Both labels of each row:
[ -4.5   0.8 -14.1   7.2  -6.7  24.4   4.5  17.7   0.0 -46.6 -17.0  19.9
 -39.4  -1.4  15.2  12.9 -10.4  -0.2   3.2   4.2 -15.8   0.7   5.5 -17.2
 -28.0   8.9  18.8 -10.2   4.4 -17.4 -11.5  19.2 -14.3   4.5  -0.3   1.5
  -4.1 -23.9   0.2 -11.9  -7.7  -3.2  -1.5  -5.7  17.3 -10.6  -2.5  -2.6
  14.3  -4.1  -4.5   7.9 -15.6 -13.2   9.1 -11.5  13.1  -8.5 -13.5   9.5
   9.7] : <66> + <26>
[ 22.9  22.8  14.7  -9.9   7.6  14.3  -8.4  14.7 -16.8 -18.9  -5.0  10.8
 -23.0  -2.4  10.4  -3.0 -13.9  31.3   1.3  22.5 -12.1 -30.1  17.5  15.1
  22.0   0.0  -9.9   7.9  -7.8  13.1  -0.2   2.8 -15.1  -8.7 -20.7  -2.0
 -26.9   5.5   6.3  -0.2  -7.7  17.4  -9.2 -14.6  -2.8 -14.1 -46.1   1.8
  39.3  22.9   2.2 -12.8 -24.2  -7.4  21.8   4.2  -4.5  -1.1  20.4  19.7
   1.5] : <66> + <22>
[ 13.1   2.6   3.5  -8.8   3.0  -9.8   0.5  20.7   7.5 -63.9  -6.8  15.4
  -9.7  -1.9  22.6 -12.1   7.8  18.5 -14.2   6.2 -45.9 -22.9  -9.6  -5.2
  -3.9   7.6  -4.3 -28.8 -38.5   3.6   1.1   9.9  32.3  -5.8  13.0  -0.2
   2.2   3.2  12.0  -1.1  -8.2   7.7 -17.7 -18.3  12.4  -5.3 -52.7   5.4
  13.8  -6.1 -68.5   3.6 -13.9  23.7  32.2 -17.5  17.3  -2.3  -8.4  22.9
 -11.2] : <61> + <26>
[ 15.3   5.2   1.1 -59.3  -3.9  -5.8   1.1  -2.6   7.5  26.4   6.1 -46.0
 -26.2   4.4  -9.2 -12.9 -11.2  10.6  -8.2  25.5 -29.3  14.4  -1.5   6.2
   2.9  -6.7   1.1 -11.2  10.3   5.0  -7.1   5.2   1.3  -8.7  25.9  -3.7
   0.4 -13.2  32.0 -36.6 -14.6 -15.1 -22.2 -13.6  21.3 -18.3 -20.8  -2.0
   2.4  13.0  45.1 -35.6   4.7  24.3  22.6  20.3 -15.1  -8.9   9.9 -12.4
  -9.1] : <66> + <26>
[  2.2  11.2 -14.7  37.5   6.7  36.3   8.5  15.6 -17.7  -3.8 -19.1  11.5
 -22.1   1.8  19.8   5.1   5.9   0.2 -17.1  -2.8 -45.2 -19.8  12.2 -11.8
   0.9  -4.9  15.6  -7.1 -30.1 -22.6  -7.4  30.3  -7.3 -27.0 -21.1  -3.3
  -8.1  -9.2  -0.5   3.0  -4.5  -7.8  12.1   0.1  10.8 -14.5 -26.4   5.6
  21.6  -0.8 -43.9  15.3 -34.6 -17.4  12.6  -8.9  57.5  -1.7  -8.3   0.6
 -13.8] : <66> + <30>
[ -7.6 -22.7  -0.5  40.1  10.9 -15.6   7.5  21.4 -47.7 -81.3  -5.1  58.2
 -46.1  -6.4  34.0   3.3 -33.4  20.5 -26.3   6.5  42.6 -27.0  -5.5 -30.5
  -5.9  -6.3  17.6 -14.7  -8.1  18.4  41.8   6.0 -28.5 -14.8 -23.2 -19.7
  -6.8 -30.6  17.5  30.6 -10.4  -8.0  16.7  24.5   5.8 -18.5 -20.3  -5.5
  -2.0   5.8 -18.8  25.5 -56.7 -24.7  26.9 -55.6  37.9   7.0  -6.4  -4.4
 -28.8] : <61> + <26>
[-10.3   2.6   1.9 -13.5  -5.2 -22.2  -3.2  10.1  19.4 -56.4   5.1   9.9
 -24.9  -6.6  13.6 -12.3  -3.0  19.7  -2.9  22.5  -0.9  -6.1   1.3  10.0
   4.2   9.8  16.4   5.3   0.4  19.9   3.0  -0.9   4.7   7.7  14.9 -10.3
 -14.2  -1.4  17.4 -17.8  -2.9   2.4 -13.8 -15.6  17.5   2.3 -40.9  -2.6
   2.6   0.0  -3.4   0.7  16.6  -1.4  21.3 -20.8  -9.5   2.9  -0.8  29.0
  -2.4] : <61> + <26>
[  8.3 -14.8  26.1  18.1  -7.3  -6.0   3.2  14.7 -11.1 -36.6  -7.7  17.0
 -16.1 -18.7  14.1  -5.9  -0.9   6.4 -25.3  29.6  -4.1 -23.4   5.2  -1.2
 -11.8  -6.6   3.3   7.2 -33.2  -8.0   3.9   8.4  12.2 -24.7  11.4  -6.5
  -4.3  11.3   5.6  18.1  21.7   9.5   7.0  14.0  -9.4  -4.4 -40.4   0.2
   4.1  -4.7 -56.9  16.8  -6.0  -3.7  11.4 -15.2  44.8  34.7  -5.0  24.7
   1.1] : <61> + <26>
[ -1.5   2.1  -8.1 -11.9   4.2  17.9   1.9  14.5  -0.4 -12.5 -12.0  10.3
 -15.2   7.9  10.0   0.8  10.7  -2.1 -16.1  10.4 -44.8  -3.6   0.6 -11.1
   9.6   0.3  -1.0  26.5 -23.9 -10.4 -14.0  30.1  -3.1 -31.2  -1.3   2.5
  -8.4 -11.9  -5.1  -9.3  -8.7  13.4  10.4 -13.4  17.7 -10.6 -10.3   3.4
   5.8  -0.4 -44.1  -8.1 -33.6 -15.8  14.9  -4.5  20.0  -1.5 -11.2  -6.4
 -13.4] : <66> + <27>
[ 15.6   6.4  22.5 -14.3 -14.4  10.4   0.4   4.6  -3.2 -18.6 -10.8   9.4
  -4.3  -9.9   9.4   8.6   1.7  14.0  -2.0  10.9  -9.9 -11.7  -6.6  -3.2
  -1.4  -8.9   7.9   6.6 -27.8  -8.0 -20.2  18.4   1.0  -8.6  17.8  -7.8
  -9.6  11.2  -2.6 -19.6   1.2   6.3   0.8 -13.1   1.4   2.9 -11.5  -0.9
   2.8  -2.9 -11.1  -0.7  22.3  12.7   3.7  14.6  15.9 -14.6 -10.4  27.3
  14.6] : <61> + <27>
